Below is a small trained network, with its code and all its weights. Each question gives an input and a target symbol and asks what happens when units are switched off, that is, made to give their printed mean instead of their output.

import numpy as np


def w(rows, s, z=0):
    codes = np.array(rows[::2]) - 128.0
    scale = np.full(codes.shape[1], s)
    scale[-1] = z or s
    return codes * scale


def f(y):
    return y / 2 * (1 + np.tanh(0.7978845608 * (y + 0.044715 * y**3)))


def softmax(a):
    e = np.exp(a - a.max(-1, keepdims=True))
    return e / e.sum(-1, keepdims=True)


def log_softmax(a):
    a = a - a.max(-1, keepdims=True)
    return a - np.log(np.exp(a).sum(-1, keepdims=True))


def net(x, mask):
    ids = ['βγδθλμξπσ'.index(c) for c in x.split()]
    T = len(ids)
    res = E[ids] + P[:T]
    q, k, v = (res @ M[0].T for M in (Q, K, V))
    z = softmax(np.where(np.tri(T) > 0, q @ k.T / 2**0.5, -1e9)) @ v
    res = res + np.where(mask[0], z, O[0][:, -1]) @ O[0][:, :-1]
    y = f(res @ A[0][:, :-1].T + A[0][:, -1])
    res = res + np.where(mask[1:25], y, B[0][:, -1]) @ B[0][:, :-1]
    return log_softmax(res[-1] @ U[:, :-1].T + U[:, -1])


Q, K, V, O, A, B = {}, {}, {}, {}, {}, {}
E = w([
[9,204,123],'β',
[115,145,84],'γ',
[221,96,113],'δ',
[71,122,133],'θ',
[113,89,225],'λ',
[87,77,97],'μ',
[195,76,101],'ξ',
[129,178,125],'π',
[185,92,120],'σ',
],0.015)
P = w([
[201,8,107],'0',
[176,12,126],'1',
[177,19,135],'2',
[151,48,147],'3',
[123,66,154],'4',
[104,84,153],'5',
[90,105,170],'6',
[67,116,172],'7',
[51,113,173],'8',
[32,102,184],'9',
[14,113,182],'10',
[11,135,177],'11',
],0.0017)
Q[0] = w([
[7,177,151],'head 0',
[94,135,72],'head 0',
],0.02)
K[0] = w([
[5,147,222],'head 0',
[160,102,157],'head 0',
],0.015)
V[0] = w([
[105,89,248],'head 0',
[139,182,194],'head 0',
],0.011)
O[0] = w([
[174,29,255,222],'head 0',
[223,58,149,4],'head 0',
],0.0068,0.0018)
A[0] = w([
[130,166,109,109],'neuron 0',
[94,112,112,144],'neuron 1',
[53,139,2,90],'neuron 2',
[206,137,150,92],'neuron 3',
[160,98,102,98],'neuron 4',
[88,218,46,230],'neuron 5',
[166,131,140,64],'neuron 6',
[136,110,132,76],'neuron 7',
[175,210,127,80],'neuron 8',
[177,131,74,25],'neuron 9',
[63,133,157,254],'neuron 10',
[153,111,54,76],'neuron 11',
[128,131,127,217],'neuron 12',
[119,150,135,183],'neuron 13',
[134,112,140,100],'neuron 14',
[147,142,123,76],'neuron 15',
[118,149,106,114],'neuron 16',
[148,92,128,14],'neuron 17',
[99,160,111,117],'neuron 18',
[112,141,134,211],'neuron 19',
[129,130,136,88],'neuron 20',
[143,100,127,27],'neuron 21',
[132,119,133,68],'neuron 22',
[157,84,125,113],'neuron 23',
],0.02,0.0027)
B[0] = w([
[123,128,100,135],'neuron 0',
[147,101,93,161],'neuron 1',
[47,178,163,247],'neuron 2',
[176,104,105,137],'neuron 3',
[100,138,187,132],'neuron 4',
[255,135,163,225],'neuron 5',
[152,130,129,123],'neuron 6',
[119,141,124,128],'neuron 7',
[123,45,92,141],'neuron 8',
[76,85,115,131],'neuron 9',
[118,101,76,200],'neuron 10',
[97,32,151,147],'neuron 11',
[133,125,113,140],'neuron 12',
[111,139,111,137],'neuron 13',
[119,136,115,133],'neuron 14',
[106,122,130,120],'neuron 15',
[105,114,103,138],'neuron 16',
[95,156,127,132],'neuron 17',
[85,144,85,151],'neuron 18',
[122,134,107,146],'neuron 19',
[124,128,124,123],'neuron 20',
[111,152,128,128],'neuron 21',
[123,136,127,124],'neuron 22',
[125,176,150,147],'neuron 23',
],0.033,0.011)
U = w([
[137,21,123,28],'β',
[1,225,127,80],'γ',
[88,89,211,47],'δ',
[233,84,127,157],'θ',
[143,203,61,44],'λ',
[169,181,234,176],'μ',
[125,107,106,153],'ξ',
[139,95,158,218],'π',
[99,79,26,254],'σ',
],0.0059,0.0057)

Each question gives the input, a string of symbols that net reads in full, and the target symbol t.
The units are the heads (2 rows each of Q, K, V and O) and the neurons (one row each of A and B). Each row of codes is followed by its name. A weight is (code - 128) times the scale printed after its matrix; where a second scale follows, it is the last column's (O, A, B and U).
mask holds one flag per unit, heads first, then neurons. A switched-off unit (its flag False) gives its mean, the last column of its rows in O or B, instead of its output. The means were averaged over made-up inputs and are rounded, as every weight is.
A unit's drop is (log p(t) with every unit on - log p(t) with that unit switched off) / (log p(t) with every unit on - log p(t) with every unit switched off).
The circuit of an input: a set's keep is (log p(t) with only the set's units on - log p(t) with every unit switched off) / (log p(t) with every unit on - log p(t) with every unit switched off). Starting from the 12 units with the biggest drops (on a tie, the unit counted first), units are removed one at a time, each time the one whose removal leaves the highest keep (on an exact tie, the one counted first), for as long as the keep stays at least 0.8.
units of the circuit, in order: the units of the circuit, biggest drop first
unit that matters most: the unit with the biggest drop
top k neurons: the k neurons with the biggest drops, biggest first
drop of u: that unit's drop, to one decimal
input π λ μ μ μ ξ ξ θ μ π, target σ: units of the circuit, in order	(neuron 5; neuron 2; head 0)
input μ θ γ γ σ π π π μ μ μ λ, target σ: units of the circuit, in order	(neuron 5; neuron 2)
input γ μ δ β μ ξ μ ξ μ μ μ, target γ: units of the circuit, in order	(neuron 2; head 0)
input μ γ μ ξ θ μ π β, target λ: top 4 neurons	(neuron 5; neuron 10; neuron 18; neuron 2)
input π ξ μ μ μ θ μ μ μ μ μ γ, target μ: top 2 neurons	(neuron 5; neuron 2)
input μ μ γ θ θ μ γ θ μ, target γ: unit that matters most	neuron 5
input μ λ π λ θ μ μ γ, target μ: top 2 neurons	(neuron 2; neuron 10)
input β ξ μ μ π μ μ γ ξ δ δ, target β: top 3 neurons	(neuron 2; neuron 5; neuron 11)
input μ π μ δ, target β: top 2 neurons	(neuron 2; neuron 11)
input π μ μ μ μ μ μ μ π, target θ: top 2 neurons	(neuron 5; neuron 8)
input π μ λ μ μ μ ξ π μ μ π, target σ: drop of head 0	1.2
input μ μ γ σ μ π μ θ, target σ: drop of neuron 8	0.0
input θ π μ μ λ, target σ: drop of head 0	0.0
input π σ β γ μ π θ, target σ: drop of neuron 23	0.1
input μ ξ π μ μ ξ, target δ: unit that matters most	neuron 11
